Below is a small trained network, with its code and all its weights. Each question gives an input and a class and asks what happens when units are switched off, that is, made to give their printed mean instead of their output.

import numpy as np


def w(rows, s, z=0):
    codes = np.array(rows[::2]) - 128.0
    scale = np.full(codes.shape[1], s)
    scale[-1] = z or s
    return codes * scale


def norm(h):
    return h / np.sqrt((h * h).mean(-1, keepdims=True) + 1e-5)


def f(y):
    return y / 2 * (1 + np.tanh(0.7978845608 * (y + 0.044715 * y**3)))


def log_softmax(a):
    a = a - a.max(-1, keepdims=True)
    return a - np.log(np.exp(a).sum(-1, keepdims=True))


def net(x, mask):
    res = np.array(x, float).reshape(1, 5) / 4 @ E
    u = 0
    for l in range(3):
        y = f(norm(res) @ A[l][:, :-1].T + A[l][:, -1])
        res = res + np.where(mask[u : u + 4], y, B[l][:, -1]) @ B[l][:, :-1]
        u += 4
    return log_softmax(norm(res)[-1] @ U[:, :-1].T + U[:, -1])


A, B = {}, {}
E = w([
[120,139,184,228],'x0',
[51,160,237,173],'x1',
[84,38,138,118],'x2',
[123,162,251,73],'x3',
[128,217,112,159],'x4',
],0.0029)
A[0] = w([
[149,160,168,115,98],'0.n1',
[189,2,111,210,147],'0.n2',
[100,178,159,188,2],'0.n3',
[132,84,143,186,69],'0.n4',
],0.0056,0.0014)
B[0] = w([
[150,39,225,183,140],'0.n1',
[13,40,202,87,253],'0.n2',
[159,39,113,23,143],'0.n3',
[76,76,2,176,133],'0.n4',
],0.0043,0.002)
A[1] = w([
[140,119,142,119,160],'1.n1',
[173,254,45,144,254],'1.n2',
[94,187,203,140,21],'1.n3',
[218,69,19,69,112],'1.n4',
],0.0057,0.00097)
B[1] = w([
[226,184,237,183,145],'1.n1',
[3,178,126,140,250],'1.n2',
[181,106,157,44,189],'1.n3',
[123,144,127,75,247],'1.n4',
],0.006,0.002)
A[2] = w([
[160,90,99,86,71],'2.n1',
[81,64,140,224,47],'2.n2',
[136,79,110,2,205],'2.n3',
[105,156,227,140,255],'2.n4',
],0.0072,0.0025)
B[2] = w([
[110,131,56,10,130],'2.n1',
[97,2,70,54,158],'2.n2',
[156,200,167,88,248],'2.n3',
[219,68,94,200,253],'2.n4',
],0.0075,0.0045)
U = w([
[172,94,139,191,150],'0',
[50,205,91,180,190],'1',
[198,121,178,128,123],'2',
[85,11,96,101,149],'3',
[111,181,115,27,156],'4',
[143,153,144,120,3],'5',
],0.013,0.005)

Each question gives the input, the list of numbers given to net, and the class t.
The units are the neurons (one row each of A and B). Each row of codes is followed by its name. A weight is (code - 128) times the scale printed after its matrix; where a second scale follows, it is the last column's (A, B and U).
mask holds one flag per neuron, layer by layer. A switched-off neuron (its flag False) gives its mean, the last column of its row in B, instead of its output. The means were averaged over made-up inputs and are rounded, as every weight is.
A unit's drop is (log p(t) with every unit on - log p(t) with that unit switched off) / (log p(t) with every unit on - log p(t) with every unit switched off).
The circuit of an input: a set's keep is (log p(t) with only the set's units on - log p(t) with every unit switched off) / (log p(t) with every unit on - log p(t) with every unit switched off). Starting from all 12 units, units are removed one at a time, each time the one whose removal leaves the highest keep (on an exact tie, the one counted first), for as long as the keep stays at least 0.8.
circuit, biggest first: the units of the circuit, biggest drop first
most important unit: the unit with the biggest drop
top k neurons: the k neurons with the biggest drops, biggest first
k most important neurons of layer l: the k neurons of layer l with the biggest drops, biggest first
drop when u is switched off: that unit's drop, to one decimal
input [-6,0,6,-8,4], class 4: circuit, biggest first -> [2.n4, 2.n3]
input [5,7,-1,-4,-1], class 3: circuit, biggest first -> [2.n2]
input [-7,-3,1,-7,6], class 1: circuit, biggest first -> [1.n2, 2.n2]
input [8,2,-2,-7,6], class 3: circuit, biggest first -> [2.n2, 0.n3]
input [0,-7,4,-3,-2], class 4: circuit, biggest first -> [2.n3, 2.n4]
input [7,8,2,-5,8], class 3: circuit, biggest first -> [2.n2, 0.n3]
input [1,0,-8,3,-4], class 0: top 4 neurons -> [2.n4, 0.n2, 2.n3, 1.n4]
input [-6,6,-1,5,8], class 2: top 2 neurons -> [1.n3, 2.n4]
input [-6,7,-1,2,4], class 2: top 2 neurons -> [1.n3, 2.n4]
input [5,1,-5,4,3], class 0: top 4 neurons -> [2.n4, 2.n3, 0.n2, 1.n4]
input [3,-3,-8,-5,-6], class 1: top 3 neurons -> [0.n1, 1.n4, 0.n3]
input [-4,5,8,5,8], class 2: circuit, biggest first -> [1.n3, 2.n4]
input [4,-3,-7,5,5], class 0: circuit, biggest first -> [2.n4, 2.n3]
input [5,-1,-2,3,5], class 0: most important unit -> 0.n2
input [2,0,7,5,1], class 0: top 2 neurons -> [2.n4, 1.n4]
input [8,8,-3,-3,-2], class 3: 2 most important neurons of layer 0 -> [0.n4, 0.n3]
input [3,-7,-2,8,1], class 0: 2 most important neurons of layer 0 -> [0.n2, 0.n3]
input [2,7,2,-2,-3], class 3: top 2 neurons -> [2.n2, 0.n4]
input [-2,0,-8,-1,3], class 1: top 2 neurons -> [1.n2, 2.n3]
input [-6,7,-4,3,5], class 2: top 2 neurons -> [1.n3, 2.n4]
input [1,-8,2,-7,-4], class 4: most important unit -> 1.n4
input [2,-6,2,-4,-1], class 4: 2 most important neurons of layer 1 -> [1.n4, 1.n2]
input [-2,1,7,1,8], class 2: top 3 neurons -> [0.n4, 1.n4, 1.n3]
input [-8,2,-7,7,-5], class 2: 2 most important neurons of layer 1 -> [1.n4, 1.n1]
input [-8,-6,0,-7,8], class 1: 2 most important neurons of layer 0 -> [0.n3, 0.n2]
input [3,5,6,-3,7], class 3: drop when 2.n2 is switched off -> 0.3
input [5,6,-3,-7,-4], class 3: circuit, biggest first -> [2.n2]
input [-2,-2,-3,0,3], class 1: drop when 1.n2 is switched off -> 0.2
input [3,-1,-2,6,6], class 0: drop when 2.n3 is switched off -> 0.2
